Here is a tiny trained network, its code and every weight. The questions are about switching its units off for an input and a target symbol, where a switched-off unit gives its printed mean instead of its output.

import numpy as np


def w(rows, s, z=0):
    codes = np.array(rows[::2]) - 128.0
    scale = np.full(codes.shape[1], s)
    scale[-1] = z or s
    return codes * scale


def f(y):
    return y / 2 * (1 + np.tanh(0.7978845608 * (y + 0.044715 * y**3)))


def softmax(a):
    e = np.exp(a - a.max(-1, keepdims=True))
    return e / e.sum(-1, keepdims=True)


def log_softmax(a):
    a = a - a.max(-1, keepdims=True)
    return a - np.log(np.exp(a).sum(-1, keepdims=True))


def net(x, mask):
    ids = ['αβεζμπφω'.index(c) for c in x.split()]
    T = len(ids)
    res = E[ids] + P[:T]
    u = 0
    for l in range(3):
        r = res
        for j in range(2):
            rows = slice(2 * j, 2 * j + 2)
            q, k, v = (r @ M[l][rows].T for M in (Q, K, V))
            z = softmax(np.where(np.tri(T) > 0, q @ k.T / 2**0.5, -1e9)) @ v
            o = O[l][rows]
            res = res + np.where(mask[u + j], z, o[:, -1]) @ o[:, :-1]
        u += 2
        y = f(res @ A[l][:, :-1].T + A[l][:, -1])
        res = res + np.where(mask[u : u + 8], y, B[l][:, -1]) @ B[l][:, :-1]
        u += 8
    return log_softmax(res[-1] @ U[:, :-1].T + U[:, -1])


Q, K, V, O, A, B = {}, {}, {}, {}, {}, {}
E = w([
[80,187,139,63,66,139],'α',
[210,110,112,173,200,131],'β',
[98,87,132,142,98,211],'ε',
[90,153,55,97,234,96],'ζ',
[192,52,117,144,9,53],'μ',
[93,107,137,150,141,166],'π',
[81,147,126,92,52,94],'φ',
[118,78,139,35,144,198],'ω',
],0.016)
P = w([
[54,89,177,159,254,38],'0',
[87,161,129,240,125,161],'1',
[90,126,95,219,113,192],'2',
[108,119,107,174,122,251],'3',
[113,119,110,136,104,230],'4',
[126,119,116,120,106,220],'5',
[144,107,115,106,105,221],'6',
[151,102,130,93,107,200],'7',
[165,102,144,79,115,180],'8',
[169,94,144,82,115,173],'9',
[184,97,148,74,119,157],'10',
],0.0058)
Q[0] = w([
[113,87,97,71,138,90],'0.h1',
[113,64,124,201,174,193],'0.h1',
[104,178,153,52,145,2],'0.h2',
[93,151,64,145,175,137],'0.h2',
],0.0086)
K[0] = w([
[168,28,186,132,46,105],'0.h1',
[138,97,38,134,167,225],'0.h1',
[117,236,117,3,247,182],'0.h2',
[171,61,78,137,151,94],'0.h2',
],0.0069)
V[0] = w([
[142,145,140,150,74,226],'0.h1',
[236,60,74,150,81,49],'0.h1',
[146,3,11,51,85,84],'0.h2',
[199,84,163,162,133,103],'0.h2',
],0.0052)
O[0] = w([
[128,181,1,113,129,159,79],'0.h1',
[151,101,43,39,24,157,198],'0.h1',
[158,169,63,93,28,93,253],'0.h2',
[109,122,139,87,149,64,125],'0.h2',
],0.0074,0.003)
A[0] = w([
[207,152,126,106,255,55,186],'0.n1',
[142,109,206,223,59,116,101],'0.n2',
[87,184,110,175,100,191,127],'0.n3',
[147,132,149,38,79,66,3],'0.n4',
[132,99,126,117,8,227,184],'0.n5',
[96,15,138,17,134,254,241],'0.n6',
[167,188,85,106,179,94,127],'0.n7',
[201,120,98,166,86,119,16],'0.n8',
],0.0076,0.0037)
B[0] = w([
[147,135,68,167,145,162,234],'0.n1',
[160,158,120,108,60,43,149],'0.n2',
[75,94,166,148,206,22,137],'0.n3',
[186,96,160,156,241,135,157],'0.n4',
[143,254,181,128,136,114,248],'0.n5',
[123,121,167,178,2,165,254],'0.n6',
[114,147,84,78,155,199,177],'0.n7',
[214,173,100,119,157,180,152],'0.n8',
],0.0077,0.0067)
Q[1] = w([
[95,103,140,73,138,108],'1.h1',
[154,109,106,72,123,160],'1.h1',
[153,136,20,142,2,8],'1.h2',
[172,200,85,165,81,199],'1.h2',
],0.0078)
K[1] = w([
[126,100,101,250,97,115],'1.h1',
[137,88,112,103,87,123],'1.h1',
[252,255,154,108,21,99],'1.h2',
[110,154,103,146,110,198],'1.h2',
],0.008)
V[1] = w([
[204,84,223,247,148,38],'1.h1',
[149,160,203,39,52,125],'1.h1',
[119,254,102,180,78,146],'1.h2',
[198,149,121,217,213,176],'1.h2',
],0.0073)
O[1] = w([
[138,105,100,239,141,158,115],'1.h1',
[168,157,110,124,67,182,91],'1.h1',
[180,62,205,112,197,93,254],'1.h2',
[61,1,122,54,98,188,176],'1.h2',
],0.0092,0.0086)
A[1] = w([
[183,183,135,142,74,113,134],'1.n1',
[137,67,219,126,82,108,253],'1.n2',
[246,85,72,81,100,169,113],'1.n3',
[148,90,63,142,38,210,106],'1.n4',
[113,212,2,60,196,234,120],'1.n5',
[201,136,203,171,197,169,173],'1.n6',
[173,195,249,96,94,136,102],'1.n7',
[120,13,146,145,59,90,162],'1.n8',
],0.0072,0.0048)
B[1] = w([
[165,139,121,159,205,184,206],'1.n1',
[125,90,192,153,129,100,240],'1.n2',
[2,117,214,93,137,121,242],'1.n3',
[164,226,77,130,151,78,155],'1.n4',
[108,81,158,163,83,64,227],'1.n5',
[104,106,64,43,107,192,210],'1.n6',
[58,91,99,112,136,94,254],'1.n7',
[160,160,124,123,179,246,178],'1.n8',
],0.0085,0.0094)
Q[2] = w([
[199,254,85,178,136,121],'2.h1',
[228,135,148,81,115,152],'2.h1',
[11,134,155,160,78,89],'2.h2',
[121,134,139,56,86,137],'2.h2',
],0.0089)
K[2] = w([
[76,182,116,227,212,152],'2.h1',
[3,194,49,211,56,163],'2.h1',
[100,27,183,106,29,69],'2.h2',
[228,130,101,23,75,75],'2.h2',
],0.0063)
V[2] = w([
[194,138,189,125,175,238],'2.h1',
[10,122,94,166,3,216],'2.h1',
[215,89,99,123,130,231],'2.h2',
[147,132,222,123,103,173],'2.h2',
],0.0068)
O[2] = w([
[80,196,68,156,63,139,253],'2.h1',
[84,144,114,178,157,90,84],'2.h1',
[58,71,152,120,114,105,41],'2.h2',
[136,173,124,246,181,151,204],'2.h2',
],0.011,0.0041)
A[2] = w([
[95,120,228,116,88,87,88],'2.n1',
[76,85,145,156,212,65,2],'2.n2',
[116,78,228,86,132,155,130],'2.n3',
[204,129,145,131,195,131,151],'2.n4',
[188,132,143,200,59,172,60],'2.n5',
[178,93,115,230,130,51,61],'2.n6',
[79,220,231,176,94,83,102],'2.n7',
[130,134,2,161,113,112,117],'2.n8',
],0.0098,0.0094)
B[2] = w([
[86,72,81,134,162,93,172],'2.n1',
[125,234,163,127,82,82,183],'2.n2',
[129,148,82,152,73,99,247],'2.n3',
[107,129,151,105,125,198,149],'2.n4',
[94,60,54,143,73,31,137],'2.n5',
[192,2,91,135,93,56,132],'2.n6',
[185,133,79,89,156,95,201],'2.n7',
[169,139,97,185,164,216,149],'2.n8',
],0.0094,0.013)
U = w([
[107,133,199,191,123,148,165],'α',
[44,113,122,89,79,62,51],'β',
[114,75,70,108,206,163,156],'ε',
[252,65,60,63,140,85,252],'ζ',
[150,214,2,96,28,141,58],'μ',
[158,83,89,179,102,95,100],'π',
[128,223,198,115,48,180,162],'φ',
[145,180,109,115,238,125,77],'ω',
],0.0093,0.004)

Each question gives the input, a string of symbols that net reads in full, and the target symbol t.
The units are the heads (2 rows each of Q, K, V and O) and the neurons (one row each of A and B). Each row of codes is followed by its name. A weight is (code - 128) times the scale printed after its matrix; where a second scale follows, it is the last column's (O, A, B and U).
mask holds one flag per unit, layer by layer, with each layer's heads first. A switched-off unit (its flag False) gives its mean, the last column of its rows in O or B, instead of its output. The means were averaged over made-up inputs and are rounded, as every weight is.
A unit's drop is (log p(t) with every unit on - log p(t) with that unit switched off) / (log p(t) with every unit on - log p(t) with every unit switched off).
The circuit of an input: a set's keep is (log p(t) with only the set's units on - log p(t) with every unit switched off) / (log p(t) with every unit on - log p(t) with every unit switched off). Starting from the 12 units with the biggest drops (on a tie, the unit counted first), units are removed one at a time, each time the one whose removal leaves the highest keep (on an exact tie, the one counted first), for as long as the keep stays at least 0.8.
circuit, biggest first: the units of the circuit, biggest drop first
unit that matters most: the unit with the biggest drop
k most important neurons: the k neurons with the biggest drops, biggest first
top k neurons in layer l: the k neurons of layer l with the biggest drops, biggest first
which heads matter: for each layer, one digit per head in row order, 1 if its drop is at least 0.15 and else 0, layers parted by /
input ζ ζ ζ ε ζ ζ ζ ζ α, target ω: unit that matters most : 2.h2
input μ β β, target μ: 3 most important neurons : [0.n5; 1.n1; 1.n3]
input β μ ζ ζ, target μ: 4 most important neurons : [1.n1; 0.n5; 0.n7; 0.n2]
input μ ζ ζ ω, target ζ: top 4 neurons in layer 1 : [1.n2; 1.n8; 1.n3; 1.n4]
input μ ζ ε, target μ: circuit, biggest first : [0.h2; 1.n5; 1.h1]
input ζ ζ μ, target ζ: circuit, biggest first : [0.n6; 2.h1]
input ζ μ ω ε, target μ: circuit, biggest first : [2.h1; 1.n5; 1.n8]
input ζ μ ε ζ β ζ ω α, target ζ: which heads matter : 00 / 00 / 00
input ζ μ ζ, target ζ: circuit, biggest first : [1.n3; 2.h2; 2.h1]
input ε ζ ω ζ φ, target ζ: 3 most important neurons : [2.n7; 1.n3; 1.n6]
input μ ζ ζ π, target ζ: circuit, biggest first : [0.h2; 2.h1]
input ζ φ ζ ζ, target β: 2 most important neurons : [1.n5; 0.n1]
input ζ μ ζ ε α ζ ζ α ε, target ζ: which heads matter : 00 / 10 / 00
input μ μ ζ ζ, target β: 3 most important neurons : [0.n5; 0.n4; 1.n1]
input ζ ζ ζ μ β ω, target μ: circuit, biggest first : [0.n6; 2.h1; 2.n7]
input ζ β ζ, target ε: circuit, biggest first : [0.h1; 1.h2; 0.n1; 1.h1]
input ζ α μ β ζ ζ ζ, target ζ: circuit, biggest first : [2.h1; 1.h2]
input ζ ε ζ, target π: which heads matter : 11 / 01 / 11
input ε ζ π π φ α μ ζ ζ, target μ: unit that matters most : 1.n1
input ζ μ μ, target φ: unit that matters most : 1.n3
input ω ζ β, target ε: which heads matter : 10 / 00 / 00
input ζ φ μ β α μ ω, target μ: 3 most important neurons : [1.n7; 2.n7; 1.n3]
input ζ ζ μ ζ ε ζ ε ε, target ζ: 2 most important neurons : [2.n2; 1.n2]
